Below is a small trained network, with its code and all its weights. Each question gives an input and a class and asks what happens when units are switched off, that is, made to give their printed mean instead of their output.

import numpy as np


def w(rows, s, z=0):
    codes = np.array(rows[::2]) - 128.0
    scale = np.full(codes.shape[1], s)
    scale[-1] = z or s
    return codes * scale


def f(y):
    return np.maximum(y, 0)


def log_softmax(a):
    a = a - a.max(-1, keepdims=True)
    return a - np.log(np.exp(a).sum(-1, keepdims=True))


def net(x, mask):
    res = np.array(x, float).reshape(1, 7) / 4 @ E
    y = f(res @ A[0][:, :-1].T + A[0][:, -1])
    res = res + np.where(mask, y, B[0][:, -1]) @ B[0][:, :-1]
    return log_softmax(res[-1] @ U[:, :-1].T + U[:, -1])


A, B = {}, {}
E = w([
[47,154,195,108],'x0',
[237,173,138,23],'x1',
[46,168,71,77],'x2',
[107,161,253,37],'x3',
[92,12,192,83],'x4',
[167,145,224,152],'x5',
[77,100,134,8],'x6',
],0.006)
A[0] = w([
[143,138,186,119,85],'N0',
[131,71,109,95,133],'N1',
[120,84,124,116,178],'N2',
[120,78,167,158,117],'N3',
[80,239,102,143,216],'N4',
[158,96,123,126,132],'N5',
[110,102,80,159,146],'N6',
[151,148,86,136,133],'N7',
[120,107,115,76,2],'N8',
[121,183,108,167,152],'N9',
[123,93,101,156,132],'N10',
[68,170,147,172,192],'N11',
[115,102,140,117,206],'N12',
[81,170,123,136,100],'N13',
[192,146,80,147,137],'N14',
[129,131,123,133,63],'N15',
[158,134,87,96,166],'N16',
[115,111,101,88,78],'N17',
[153,142,152,197,139],'N18',
[117,121,181,181,164],'N19',
[75,164,90,114,67],'N20',
[169,174,170,186,87],'N21',
[170,75,144,134,145],'N22',
[134,149,94,146,49],'N23',
[113,120,101,66,85],'N24',
[123,58,96,90,99],'N25',
[198,209,1,208,194],'N26',
],0.015,0.0034)
B[0] = w([
[172,128,109,128,158],'N0',
[136,137,89,130,159],'N1',
[157,133,116,137,157],'N2',
[169,103,162,114,159],'N3',
[87,92,188,130,191],'N4',
[108,125,134,131,146],'N5',
[134,146,54,137,172],'N6',
[135,110,165,134,161],'N7',
[125,155,96,166,148],'N8',
[106,115,156,132,167],'N9',
[116,136,92,155,161],'N10',
[136,85,170,120,174],'N11',
[152,110,114,120,158],'N12',
[76,112,145,157,154],'N13',
[131,103,180,123,179],'N14',
[108,121,113,131,129],'N15',
[148,142,133,102,162],'N16',
[121,156,121,137,150],'N17',
[154,137,99,126,167],'N18',
[164,102,117,118,165],'N19',
[70,154,134,149,159],'N20',
[145,139,141,75,167],'N21',
[81,114,173,132,155],'N22',
[124,102,120,101,148],'N23',
[123,176,72,150,162],'N24',
[131,147,94,139,164],'N25',
[166,4,187,142,254],'N26',
],0.024,0.015)
U = w([
[2,217,231,60,40],'0',
[154,187,173,20,153],'1',
[129,35,202,115,205],'2',
[124,129,92,154,4],'3',
],0.0069,0.0022)

Each question gives the input, the list of numbers given to net, and the class t.
The units are the neurons (one row each of A and B). Each row of codes is followed by its name. A weight is (code - 128) times the scale printed after its matrix; where a second scale follows, it is the last column's (A, B and U).
mask holds one flag per neuron, in row order. A switched-off neuron (its flag False) gives its mean, the last column of its row in B, instead of its output. The means were averaged over made-up inputs and are rounded, as every weight is.
A unit's drop is (log p(t) with every unit on - log p(t) with that unit switched off) / (log p(t) with every unit on - log p(t) with every unit switched off).
The circuit of an input: a set's keep is (log p(t) with only the set's units on - log p(t) with every unit switched off) / (log p(t) with every unit on - log p(t) with every unit switched off). Starting from the 12 units with the biggest drops (on a tie, the unit counted first), units are removed one at a time, each time the one whose removal leaves the highest keep (on an exact tie, the one counted first), for as long as the keep stays at least 0.8.
units of the circuit, in order: the units of the circuit, biggest drop first
top k neurons: the k neurons with the biggest drops, biggest first
drop of u: that unit's drop, to one decimal
input [1,7,-3,1,-6,7,6], class 1: units of the circuit, in order -> N26
input [-7,5,-8,7,6,5,-6], class 1: top 3 neurons -> N26, N21, N4
input [-2,-7,-8,-1,1,-1,5], class 3: units of the circuit, in order -> N26, N4
input [6,3,8,-6,-1,-7,5], class 0: top 2 neurons -> N20, N4
input [-8,5,-8,7,0,7,1], class 1: top 2 neurons -> N26, N21
input [5,4,-7,0,3,-5,1], class 1: top 2 neurons -> N26, N4
input [8,-2,4,-1,-5,-2,2], class 0: top 2 neurons -> N26, N20
input [-2,-3,3,7,-3,-4,3], class 0: drop of N26 -> 0.4
input [5,4,-4,3,-7,-4,6], class 0: drop of N26 -> 0.5
input [3,-5,-3,-6,6,-4,3], class 3: drop of N26 -> 0.2
input [-6,3,-4,4,2,4,-1], class 1: top 2 neurons -> N26, N4
input [-3,7,5,8,-7,5,8], class 0: top 2 neurons -> N26, N4
